15  -87
34  -12
40  -22
-38  -59
28  -61
72  -43
63  -74
->
-38  -59
15  -87
28  -61
34  -12
40  -22
63  -74
72  -43

-14  -8  -13  -6  -20  -11  -9  -6  97
-13  -65  -19  -45  2  -71  -20  -32  -3
-21  -14  -21  -18  3  -24  -18  -18  36
-22  -36  -24  -31  27  -40  -24  -27  -4
-23  3  -23  -21  17  -20  -22  -22  -8
->
-23  3  -23  -21  17  -20  -22  -22  -8
-22  -36  -24  -31  27  -40  -24  -27  -4
-21  -14  -21  -18  3  -24  -18  -18  36
-14  -8  -13  -6  -20  -11  -9  -6  97
-13  -65  -19  -45  2  -71  -20  -32  -3

8  7  11  8  3  12  26  -6  18
-29  -42  -12  31  -70  -16  19  -47  11
42  -31  2  -5  15  54  28  72  -1
53  32  46  26  23  9  102  3  4
-36  -4  -35  44  -47  6  -34  -32  -1
->
-36  -4  -35  44  -47  6  -34  -32  -1
-29  -42  -12  31  -70  -16  19  -47  11
8  7  11  8  3  12  26  -6  18
42  -31  2  -5  15  54  28  72  -1
53  32  46  26  23  9  102  3  4

-41  -54  7  3  18
26  5  27  -15  -3
74  -18  24  7  24
-23  -21  -32  -11  111
-113  -21  -39  -3  44
1  19  36  -22  30
->
-113  -21  -39  -3  44
-41  -54  7  3  18
-23  -21  -32  -11  111
1  19  36  -22  30
26  5  27  -15  -3
74  -18  24  7  24

0  92
-11  -57
20  71
38  42
14  -106
-8  59
-78  -45
->
-78  -45
-11  -57
-8  59
0  92
14  -106
20  71
38  42

54  92  35
17  24  15
45  57  -28
-69  -73  10
26  46  6
->
-69  -73  10
17  24  15
26  46  6
45  57  -28
54  92  35

36  5  61
21  -4  28
13  81  60
61  45  8
0  1  0
->
0  1  0
13  81  60
21  -4  28
36  5  61
61  45  8

-13  -94  32  -32  1  1
-52  80  10  -35  77  -8
->
-52  80  10  -35  77  -8
-13  -94  32  -32  1  1
---
-6  81  -3  -1  0
11  3  3  -4  0
8  35  5  -7  1
->
11  3  3
8  35  5

42  81  -56  -84
-73  -93  92  69
13  -59  53  95
->
-73  -93  92
13  -59  53

-1  8  -7  -46
97  22  92  -35
-17  -7  -21  18
54  22  41  -38
->
97  22  92
-17  -7  -21

41  30  -17  45
-1  71  54  38
-104  -7  29  -29
-5  74  51  34
-58  26  -24  -20
->
-1  71  54
-104  -7  29

43  -81  -34  -53  75
10  -19  -9  -13  18
33  -87  -70  -83  82
20  -63  -60  -67  60
->
10  -19  -9
33  -87  -70

30  -31  -61
11  48  50
-83  -7  11
37  34  -16
-25  -52  23
->
11  48  50
-83  -7  11
---
-61  48  -40  -19
-103  0  51  -58
-14  -19  20  -21
-110  64  -22  -34
2  -78  58  -45
-82  23  26  -34
-61  -47  109  -51
->
-19  -40  48  -61
-58  51  0  -103
-21  20  -19  -14
-34  -22  64  -110
-45  58  -78  2
-34  26  23  -82
-51  109  -47  -61

-61  33  43  -33  96  77  -66
-61  33  46  -33  108  75  45
-61  33  43  -33  96  77  -60
-59  33  43  -33  96  84  -60
->
-66  77  96  -33  43  33  -61
45  75  108  -33  46  33  -61
-60  77  96  -33  43  33  -61
-60  84  96  -33  43  33  -59

36  50  -6  -11
110  6  -20  68
->
-11  -6  50  36
68  -20  6  110

-79  -21  -13  23  10  11
-16  38  -14  -24  -8  -61
-98  95  -29  1  -3  -33
60  -48  -1  12  -31  -67
->
11  10  23  -13  -21  -79
-61  -8  -24  -14  38  -16
-33  -3  1  -29  95  -98
-67  -31  12  -1  -48  60

64  -22
-17  70
-15  27
-29  -4
57  87
-6  65
-60  -54
-92  26
->
-22  64
70  -17
27  -15
-4  -29
87  57
65  -6
-54  -60
26  -92

12  89  -58  39  -6
-2  -6  4  -102  -48
-1  -2  26  -57  -94
5  70  -71  -52  21
-58  23  0  7  -93
-85  42  -62  -2  1
-55  -39  6  -86  -26
6  16  -17  -105  -31
->
-6  39  -58  89  12
-48  -102  4  -6  -2
-94  -57  26  -2  -1
21  -52  -71  70  5
-93  7  0  23  -58
1  -2  -62  42  -85
-26  -86  6  -39  -55
-31  -105  -17  16  6

-16  77  3  -16  -39  -30  6
17  104  84  17  18  64  1
-17  -107  -85  -17  -19  -63  0
->
6  -30  -39  -16  3  77  -16
1  64  18  17  84  104  17
0  -63  -19  -17  -85  -107  -17
